Each row is followed by its class. Each block has new classes.
0.8  -7.9  0.4  -15.0  40.1  6.3  -7.9  -6.6  -12.6  31.9  2.5  -6.7  -22.8  -7.7  30.4  -11.0  -9.0  -3.7  -20.3  -3.2  -2.6  -17.6  -5.3  -1.1  -3.8  -34.7  -1.5  1.9  21.5  -3.7  4.1  -4.4  -3.3  35.6  6.6  10.0
q904
3.4  -4.8  -12.4  2.3  -35.0  -3.3  -13.1  -2.7  8.1  5.3  11.6  1.6  2.9  6.9  31.8  -2.7  -14.4  4.1  26.0  0.1  -1.3  -15.0  5.6  1.8  2.8  -11.5  -9.5  -5.1  3.4  -4.4  5.9  -1.0  -0.6  -6.6  -12.7  2.7
Q114
4.8  -5.7  -1.3  -19.6  34.3  38.3  -19.3  -7.1  -1.1  -1.9  12.7  -9.6  -15.1  2.0  21.7  26.4  -23.7  4.8  -10.2  -5.3  -2.2  -21.5  -3.3  -7.1  7.3  -28.6  4.1  -12.8  46.9  -14.9  -11.0  0.5  -22.7  24.1  8.7  -15.5
q904
4.7  -2.4  20.3  -5.4  -36.7  -2.7  13.5  -7.0  -2.1  0.9  13.1  -16.0  13.6  15.1  21.3  19.5  -32.5  2.5  15.9  5.1  0.9  -3.3  -3.0  -8.8  -4.9  -12.3  5.7  -4.7  18.6  -1.7  2.6  -7.4  -3.4  23.6  4.6  -3.7
Q114
2.5  -5.2  6.5  -12.5  22.2  26.3  -5.9  -4.3  -7.6  -3.6  -1.8  -12.5  -13.8  4.6  -0.2  28.6  -12.4  6.4  -18.1  -2.6  -8.7  -9.7  -5.6  -10.4  -7.2  -3.1  6.0  -8.0  34.8  -16.0  -6.4  2.7  -15.3  17.5  4.7  -16.0
q904
-0.4  5.8  0.0  4.5  -46.6  -3.7  9.3  -4.4  11.3  -0.5  9.7  -5.5  13.4  14.2  -7.4  20.9  -24.6  5.3  29.9  7.1  5.6  -4.7  2.8  2.0  -2.7  13.2  12.6  -12.1  -1.3  -6.9  0.3  -6.8  -7.0  -2.0  9.3  -12.1
Q114
5.6  -7.4  -6.5  3.9  -72.2  -14.1  8.3  -7.2  16.0  -0.5  8.7  -6.9  8.0  9.5  20.4  -9.0  -12.6  -0.9  22.5  8.7  -4.4  -5.2  -1.6  2.3  5.0  -17.6  0.5  -9.1  -16.0  1.0  5.5  -16.2  12.7  10.9  6.6  6.9
Q114
2.1  1.6  7.9  -4.9  -7.5  6.4  9.4  -4.9  0.3  -3.2  7.6  -13.6  4.3  9.2  20.8  17.7  -24.4  5.9  1.5  -0.3  -2.5  -10.9  3.3  -2.6  -6.3  -6.3  4.4  -4.5  7.6  -3.9  1.0  -14.9  -0.8  19.6  -8.0  -5.0
Q114
-0.2  0.0  6.0  4.7  -6.8  14.3  3.9  -3.2  2.5  0.7  12.6  -7.8  24.5  3.4  -22.2  29.1  -27.2  -4.8  25.9  0.8  1.9  -3.5  -3.4  -0.3  5.9  -4.0  11.3  -12.2  -2.9  -22.7  -2.0  -10.8  -11.3  4.1  5.0  -16.1
Q114
-8.4  0.9  -1.0  -0.2  -26.4  10.3  1.0  -2.7  18.2  -5.1  13.5  -14.3  7.1  5.1  4.8  25.3  -15.1  13.2  28.4  -1.8  4.4  -9.7  2.9  2.2  8.8  -23.1  4.4  -18.0  -10.1  -11.5  -12.6  -2.4  -11.5  23.7  1.9  -11.4
Q114
-9.6  6.1  1.1  14.2  -22.1  7.5  8.3  -2.8  1.1  0.5  7.7  -8.4  16.2  15.6  11.1  23.8  -21.5  9.0  19.1  1.9  -3.3  -4.2  3.4  3.1  -2.0  2.5  8.8  -4.7  4.3  -5.6  4.7  -3.7  -3.5  -7.2  0.5  -13.6
Q114
2.7  2.0  -4.7  2.8  -16.3  -4.1  16.0  -8.1  7.0  -3.8  7.5  -4.4  16.0  10.1  22.9  44.1  -28.6  2.0  15.9  4.5  2.7  -9.0  -2.0  -1.0  -4.3  -17.9  3.5  -13.9  1.4  2.0  3.9  -6.5  4.9  11.2  5.3  0.4
Q114
0.9  0.9  -5.7  5.1  -6.1  12.8  1.8  -4.3  -0.1  4.4  13.9  -15.0  10.3  5.3  32.2  9.7  -32.6  -1.1  20.8  5.9  0.2  -13.8  1.6  1.9  -1.0  -34.5  2.5  -5.6  0.1  -7.2  8.9  -5.3  -0.8  18.2  2.4  -2.2
Q114
0.0  -3.7  -1.1  -0.2  -48.7  -1.4  13.4  -4.3  13.9  -0.3  12.0  -4.0  13.7  17.3  20.7  17.2  -19.5  12.6  23.1  8.2  0.5  -8.6  -6.4  -3.8  -7.7  7.7  5.4  -9.0  11.5  -2.4  2.4  -4.0  1.4  -4.6  -4.1  -5.8
Q114

Each row is followed by its class.
17.8  -18.4  -14.1  -14.8  5.8  2.2  4.8  8.6  -4.2  -12.0  9.8  -6.3  -8.6  -1.2  10.6  1.2  1.5  9.4  -2.2  -13.2  10.4  -3.0  -10.7  2.2  1.8  10.8  3.3  24.8  2.5  -13.0  9.4  19.1  -2.0  37.0  26.5  -4.2
q193
-4.0  18.7  -3.2  -2.3  8.1  6.0  0.5  -0.5  -8.1  -20.7  11.6  -13.2  -13.1  -9.5  6.5  4.9  6.0  6.4  -5.6  13.6  2.0  9.8  4.5  28.2  43.2  7.7  3.2  -0.2  -5.0  0.0  -2.4  8.6  -6.8  -7.9  24.0  -14.7
q193
27.8  10.2  1.9  19.2  16.5  -4.5  -14.8  -5.5  9.1  -10.4  -15.8  4.0  -6.0  -6.0  -9.5  9.3  -0.1  9.6  14.2  -12.8  4.1  -2.2  -17.2  19.6  24.4  -18.4  3.0  20.3  6.5  -10.2  -8.6  -19.4  -15.5  0.0  18.5  -10.1
Q780
5.5  -25.1  -14.7  -20.8  4.5  2.3  3.5  0.6  -10.6  -10.6  8.6  -6.6  -11.8  -13.9  11.3  -2.9  1.4  2.3  -1.5  -0.8  9.2  7.2  7.6  7.0  6.5  15.3  16.4  -6.6  -6.5  -26.7  -9.3  11.5  -7.4  -1.3  27.0  -2.5
q193
43.6  4.2  3.5  -11.1  -4.1  1.7  19.0  3.2  2.9  3.2  -1.3  -10.4  0.8  17.9  5.3  14.1  1.1  11.8  4.5  -5.3  10.7  -16.0  -9.5  -4.7  -8.0  1.9  -15.3  -13.9  2.3  -4.6  19.6  3.8  12.8  -6.0  24.5  -2.8
q193
24.6  -5.8  -9.2  20.1  -12.3  -6.6  12.1  17.2  28.1  13.7  -16.4  8.9  2.1  7.3  -8.1  -1.4  -25.5  -0.2  19.7  1.7  -1.5  -2.8  9.6  1.0  -13.1  3.7  -9.6  -4.9  3.3  -21.1  -29.3  -16.7  -9.3  11.3  5.3  -1.1
Q780
7.7  15.0  -12.6  13.0  -2.9  1.2  -3.5  10.7  3.8  -5.9  8.5  1.1  -15.4  0.0  -4.3  11.9  -6.8  1.8  -0.1  25.9  -3.6  7.6  2.4  5.5  1.6  17.9  0.0  0.6  10.9  19.2  -23.7  -3.9  -19.6  5.3  12.5  -7.8
q193
6.3  0.0  -5.2  -15.8  9.7  8.6  10.6  -0.7  -5.0  -52.8  15.9  -0.5  -0.9  4.7  19.5  -10.1  -0.8  -12.0  -7.7  3.1  9.1  -0.1  7.1  -8.4  -11.1  8.8  7.4  0.6  2.1  4.1  6.6  4.4  1.2  3.2  -2.6  3.6
q193
